[[134 142 128]
 [122 126 127]
 [101 119 106]
 [137 126 128]
 [130 128 121]]
->
[134 126 106]

[[113 139 150 101 147]
 [106 104 147 145 108]]
->
[113 104]

[[106 148]
 [129 127]
 [147 110]
 [128 127]]
->
[106 127]

[[124 124 105]
 [139 127 148]
 [128 142 139]
 [124 126 119]
 [137 149 121]]
->
[124 127 139]

[[125 103 134 102]
 [106 108 148 119]]
->
[125 108]

[[113 134 141]
 [137 106 108]
 [145 140 106]]
->
[113 106 106]

[[112 110 134 115 142]
 [132 127 118 133 138]
 [120 128 101 140  99]]
->
[112 127 101]
---
[[103 100 110 148 115]
 [129 129 129 127 129]
 [139 119 143 114 112]]
->
[[139 119 143 114 112]
 [129 129 129 127 129]
 [103 100 110 148 115]]

[[131 120 128 130 131]
 [123 130 130 127 128]
 [107 154 134 120 122]]
->
[[107 154 134 120 122]
 [123 130 130 127 128]
 [131 120 128 130 131]]

[[124 139 140 135 132 115 141 142 121 130 138 140 113 142 137]
 [106 122 145 117 115 131 131 127 106 114 121 144 115 127 141]
 [112 123 151 117 113 134 135 130 113 114 124 155 123 130 146]]
->
[[112 123 151 117 113 134 135 130 113 114 124 155 123 130 146]
 [106 122 145 117 115 131 131 127 106 114 121 144 115 127 141]
 [124 139 140 135 132 115 141 142 121 130 138 140 113 142 137]]

[[119 136 131 108 129 133 140 119 125 140 150 112 126 111 123 132]
 [137 122 136 107 125 125 138 116 111 136 137 111 138 119 133 128]
 [118 121 137 103 134 130 138 114 135 148 128 119 125 117 129 132]]
->
[[118 121 137 103 134 130 138 114 135 148 128 119 125 117 129 132]
 [137 122 136 107 125 125 138 116 111 136 137 111 138 119 133 128]
 [119 136 131 108 129 133 140 119 125 140 150 112 126 111 123 132]]

[[127 127 123 127 126 127 132 125 126 125 125]
 [138 132 137 132 132 129 122 132 128 126 119]
 [138 115 139 133 139 117 118 142 135 118 129]
 [139 119 143 146 141 115 117 141 121 120 116]
 [142 134 154 142 149 117 105 143 143 118 106]]
->
[[142 134 154 142 149 117 105 143 143 118 106]
 [139 119 143 146 141 115 117 141 121 120 116]
 [138 115 139 133 139 117 118 142 135 118 129]
 [138 132 137 132 132 129 122 132 128 126 119]
 [127 127 123 127 126 127 132 125 126 125 125]]

[[142 121 131 134 156]
 [109 118 134 104 127]]
->
[[109 118 134 104 127]
 [142 121 131 134 156]]
---
[[129 131 119 113]
 [111 120 145 127]
 [104 128 150 142]
 [133 140 114 133]
 [124 131 145 126]]
->
[[111 120 145]
 [104 128 150]]

[[133 137 109 129]
 [139 145 121 124]
 [138 150 123 126]
 [136 140 119 125]]
->
[[139 145 121]
 [138 150 123]]

[[158 137 119 128 134]
 [131 131 109 126 138]
 [116 128 129 130 135]
 [121 121 134 126 131]
 [119 154 122 125 138]]
->
[[131 131 109]
 [116 128 129]]

[[134 148 112 140]
 [118 108 136 129]
 [116 105 110 114]
 [129 127 136 125]
 [119 105 147 133]]
->
[[118 108 136]
 [116 105 110]]

[[129 130 123 100]
 [129 128 124 121]
 [133 128 123 113]]
->
[[129 128 124]
 [133 128 123]]

[[119 132 126]
 [114 114 140]
 [114 106 120]]
->
[[114 114 140]
 [114 106 120]]
---
[[132 131 114 135 116 131 143 124 129 126 127 126 129 141 130]
 [134 134 114 134 121 129 143 119 125 124 129 128 128 141 138]
 [119 143 127 122 132 128 123 134 130 135 130 122 119 134 137]
 [132 132 106 122 116 134 140 132 120 133 123 137 136 140 134]]
->
[[119 143 127 122 132 128 123 134 130 135 130 122 119 134 137]
 [134 134 114 134 121 129 143 119 125 124 129 128 128 141 138]
 [132 132 106 122 116 134 140 132 120 133 123 137 136 140 134]
 [132 131 114 135 116 131 143 124 129 126 127 126 129 141 130]]

[[123 138]
 [112 112]
 [120 134]
 [131 127]
 [124 155]
 [135 121]
 [142 129]
 [130 123]
 [141 132]]
->
[[124 155]
 [123 138]
 [120 134]
 [141 132]
 [142 129]
 [131 127]
 [130 123]
 [135 121]
 [112 112]]

[[129 130 122 138 124 111 130 129 129 116 143 129 120 123 114]
 [122 129 125 121 133 118 134 125 121 113 118 142 144 137 133]
 [142 109 134 126 129 118 125 129 134 138 128 142 115 124 138]
 [115 119 111 141 118 134 140 135 139 126 118 123 138 125 139]
 [123 120 135 135 127 118 116 141 123 131 131 138 130 132 139]
 [124 125 133 119 108 127 117 142 141 123 128 132 128 150 125]]
->
[[129 130 122 138 124 111 130 129 129 116 143 129 120 123 114]
 [122 129 125 121 133 118 134 125 121 113 118 142 144 137 133]
 [124 125 133 119 108 127 117 142 141 123 128 132 128 150 125]
 [123 120 135 135 127 118 116 141 123 131 131 138 130 132 139]
 [115 119 111 141 118 134 140 135 139 126 118 123 138 125 139]
 [142 109 134 126 129 118 125 129 134 138 128 142 115 124 138]]

[[124 122 142 117 106 126 157 148 121 125 130 141 103 142 139 121]
 [128 112 140 128 133 119 135 120 145 124 141 123 136 124 107 123]
 [131 121 129 115 106 122 123 130 118 114 124 129 126 126 125 124]
 [114 153 101 116 133 137 133 133 146 111 153 133 144 110 132 141]]
->
[[114 153 101 116 133 137 133 133 146 111 153 133 144 110 132 141]
 [124 122 142 117 106 126 157 148 121 125 130 141 103 142 139 121]
 [131 121 129 115 106 122 123 130 118 114 124 129 126 126 125 124]
 [128 112 140 128 133 119 135 120 145 124 141 123 136 124 107 123]]

[[128 129 123 134 134 127 142 127 127 127 116]
 [130 126 125 126 134 126 100 127 128 123 119]
 [128 130 136 126 117 128 139 131 130 132 126]
 [128 133 129 128 134 128 133 129 131 117 125]]
->
[[128 133 129 128 134 128 133 129 131 117 125]
 [128 130 136 126 117 128 139 131 130 132 126]
 [128 129 123 134 134 127 142 127 127 127 116]
 [130 126 125 126 134 126 100 127 128 123 119]]

[[129 129 134 128 124]
 [120 139 157 113 116]]
->
[[120 139 157 113 116]
 [129 129 134 128 124]]
